Below is a small trained network, with its code and all its weights. Each question gives an input and a target symbol and asks what happens when units are switched off, that is, made to give their printed mean instead of their output.

import numpy as np


def w(rows, s, z=0):
    codes = np.array(rows[::2]) - 128.0
    scale = np.full(codes.shape[1], s)
    scale[-1] = z or s
    return codes * scale


def f(y):
    return np.maximum(y, 0)


def softmax(a):
    e = np.exp(a - a.max(-1, keepdims=True))
    return e / e.sum(-1, keepdims=True)


def log_softmax(a):
    a = a - a.max(-1, keepdims=True)
    return a - np.log(np.exp(a).sum(-1, keepdims=True))


def net(x, mask):
    ids = ['Λαβγζφ'.index(c) for c in x.split()]
    T = len(ids)
    res = E[ids] + P[:T]
    u = 0
    for l in range(2):
        q, k, v = (res @ M[l].T for M in (Q, K, V))
        z = softmax(np.where(np.tri(T) > 0, q @ k.T / 4**0.5, -1e9)) @ v
        res = res + np.where(mask[u], z, O[l][:, -1]) @ O[l][:, :-1]
        u += 1
        y = f(res @ A[l][:, :-1].T + A[l][:, -1])
        res = res + np.where(mask[u : u + 12], y, B[l][:, -1]) @ B[l][:, :-1]
        u += 12
    return log_softmax(res[-1] @ U[:, :-1].T + U[:, -1])


Q, K, V, O, A, B = {}, {}, {}, {}, {}, {}
E = w([
[1,113,220],'Λ',
[89,132,61],'α',
[254,60,159],'β',
[45,170,81],'γ',
[140,207,53],'ζ',
[115,225,120],'φ',
],0.014)
P = w([
[142,78,176],'0',
[189,171,232],'1',
[171,119,80],'2',
[212,6,80],'3',
[107,121,70],'4',
[211,15,106],'5',
[191,193,25],'6',
[195,187,222],'7',
[103,156,31],'8',
[205,227,229],'9',
[70,161,37],'10',
[254,25,80],'11',
],0.0076)
Q[0] = w([
[2,68,251],'L0H0',
[67,208,155],'L0H0',
[192,50,152],'L0H0',
[179,69,255],'L0H0',
],0.0067)
K[0] = w([
[21,117,143],'L0H0',
[224,144,242],'L0H0',
[44,239,176],'L0H0',
[2,120,105],'L0H0',
],0.0083)
V[0] = w([
[75,130,92],'L0H0',
[103,35,189],'L0H0',
[2,137,199],'L0H0',
[65,157,131],'L0H0',
],0.0073)
O[0] = w([
[144,129,184,102],'L0H0',
[118,113,85,55],'L0H0',
[159,132,150,2],'L0H0',
[9,107,164,86],'L0H0',
],0.014,0.0047)
A[0] = w([
[159,237,184,107],'L0N0',
[245,154,182,156],'L0N1',
[182,99,224,251],'L0N2',
[233,98,75,147],'L0N3',
[107,27,88,154],'L0N4',
[57,124,115,43],'L0N5',
[124,53,112,186],'L0N6',
[94,120,196,152],'L0N7',
[139,179,159,123],'L0N8',
[135,82,187,143],'L0N9',
[78,167,160,71],'L0N10',
[121,131,38,168],'L0N11',
],0.012,0.0029)
B[0] = w([
[129,171,118,194],'L0N0',
[159,110,164,188],'L0N1',
[255,109,192,175],'L0N2',
[87,28,67,235],'L0N3',
[158,175,167,152],'L0N4',
[120,82,168,151],'L0N5',
[169,202,172,147],'L0N6',
[92,131,116,162],'L0N7',
[133,170,174,158],'L0N8',
[189,184,189,156],'L0N9',
[119,71,122,158],'L0N10',
[125,152,50,254],'L0N11',
],0.0075,0.01)
Q[1] = w([
[189,255,156],'L1H0',
[188,98,167],'L1H0',
[188,140,84],'L1H0',
[120,115,235],'L1H0',
],0.0088)
K[1] = w([
[199,164,121],'L1H0',
[83,80,140],'L1H0',
[253,95,141],'L1H0',
[73,253,38],'L1H0',
],0.0074)
V[1] = w([
[117,62,95],'L1H0',
[150,132,118],'L1H0',
[173,156,65],'L1H0',
[8,115,117],'L1H0',
],0.014)
O[1] = w([
[215,182,139,108],'L1H0',
[78,254,12,145],'L1H0',
[146,125,134,143],'L1H0',
[25,61,127,4],'L1H0',
],0.0075,0.026)
A[1] = w([
[184,82,236,167],'L1N0',
[82,127,185,202],'L1N1',
[13,168,110,174],'L1N2',
[140,9,208,46],'L1N3',
[121,135,50,102],'L1N4',
[194,189,215,168],'L1N5',
[187,77,166,165],'L1N6',
[128,102,116,17],'L1N7',
[96,214,201,168],'L1N8',
[234,133,29,236],'L1N9',
[54,136,159,255],'L1N10',
[215,40,175,168],'L1N11',
],0.011,0.0041)
B[1] = w([
[217,228,31,154],'L1N0',
[111,254,87,138],'L1N1',
[222,195,114,143],'L1N2',
[153,38,87,145],'L1N3',
[153,126,221,170],'L1N4',
[178,17,81,178],'L1N5',
[76,191,96,144],'L1N6',
[96,133,178,128],'L1N7',
[114,21,67,146],'L1N8',
[99,104,105,255],'L1N9',
[143,152,108,140],'L1N10',
[72,172,80,151],'L1N11',
],0.0067,0.047)
U = w([
[199,85,136,22],'Λ',
[106,2,109,222],'α',
[121,243,111,148],'β',
[200,108,180,108],'γ',
[116,100,106,41],'ζ',
[113,144,98,255],'φ',
],0.0096,0.0054)

Each question gives the input, a string of symbols that net reads in full, and the target symbol t.
The units are the heads (4 rows each of Q, K, V and O) and the neurons (one row each of A and B). Each row of codes is followed by its name. A weight is (code - 128) times the scale printed after its matrix; where a second scale follows, it is the last column's (O, A, B and U).
mask holds one flag per unit, layer by layer, with each layer's heads first. A switched-off unit (its flag False) gives its mean, the last column of its rows in O or B, instead of its output. The means were averaged over made-up inputs and are rounded, as every weight is.
A unit's drop is (log p(t) with every unit on - log p(t) with that unit switched off) / (log p(t) with every unit on - log p(t) with every unit switched off).
The circuit of an input: a set's keep is (log p(t) with only the set's units on - log p(t) with every unit switched off) / (log p(t) with every unit on - log p(t) with every unit switched off). Starting from the 12 units with the biggest drops (on a tie, the unit counted first), units are removed one at a time, each time the one whose removal leaves the highest keep (on an exact tie, the one counted first), for as long as the keep stays at least 0.8.
circuit, biggest first: the units of the circuit, biggest drop first
most important unit: the unit with the biggest drop
k most important neurons: the k neurons with the biggest drops, biggest first
top k neurons in layer l: the k neurons of layer l with the biggest drops, biggest first
drop of u: that unit's drop, to one decimal
input ζ ζ ζ γ ζ β α ζ α Λ β, target β: circuit, biggest first -> [L1N11, L1N6, L1N8]
input γ γ γ ζ β γ α Λ, target Λ: 2 most important neurons -> [L1N5, L1N0]
input α ζ ζ α γ ζ β Λ γ ζ, target Λ: circuit, biggest first -> [L1H0, L1N5, L0N1]
input ζ ζ Λ ζ γ φ ζ ζ, target α: 2 most important neurons -> [L1N8, L1N0]
input ζ γ ζ Λ α, target β: most important unit -> L1N5
input Λ ζ γ ζ γ γ γ ζ Λ, target β: 3 most important neurons -> [L1N1, L1N5, L1N2]
input ζ β β ζ ζ ζ ζ α β ζ, target Λ: circuit, biggest first -> [L1H0, L1N5, L0N2]
input γ α Λ γ ζ ζ ζ ζ Λ, target β: circuit, biggest first -> [L1N5, L1N9]
input ζ ζ β, target φ: 3 most important neurons -> [L1N11, L1N0, L1N6]
input ζ β ζ ζ α Λ β Λ, target Λ: top 3 neurons in layer 1 -> [L1N5, L1N0, L1N8]
input Λ Λ ζ γ, target β: 2 most important neurons -> [L1N5, L0N3]
input ζ Λ Λ Λ ζ γ ζ γ β, target φ: 3 most important neurons -> [L1N0, L1N11, L1N6]
input ζ ζ γ β ζ ζ β ζ Λ φ, target Λ: circuit, biggest first -> [L1N5, L1H0, L0N2]
input γ β γ ζ β α β, target β: most important unit -> L1N11
input γ γ γ γ, target β: 4 most important neurons -> [L1N5, L0N3, L1N1, L1N9]
input ζ ζ ζ β ζ α, target Λ: 2 most important neurons -> [L1N5, L0N2]
input φ γ ζ γ β γ Λ ζ ζ γ, target Λ: drop of L0N11 -> 0.0
input Λ β α ζ ζ ζ γ φ, target Λ: drop of L1N5 -> 0.5
input β β ζ α, target Λ: drop of L1N5 -> 0.5
input ζ ζ ζ ζ Λ ζ ζ γ ζ ζ γ ζ, target α: most important unit -> L1H0
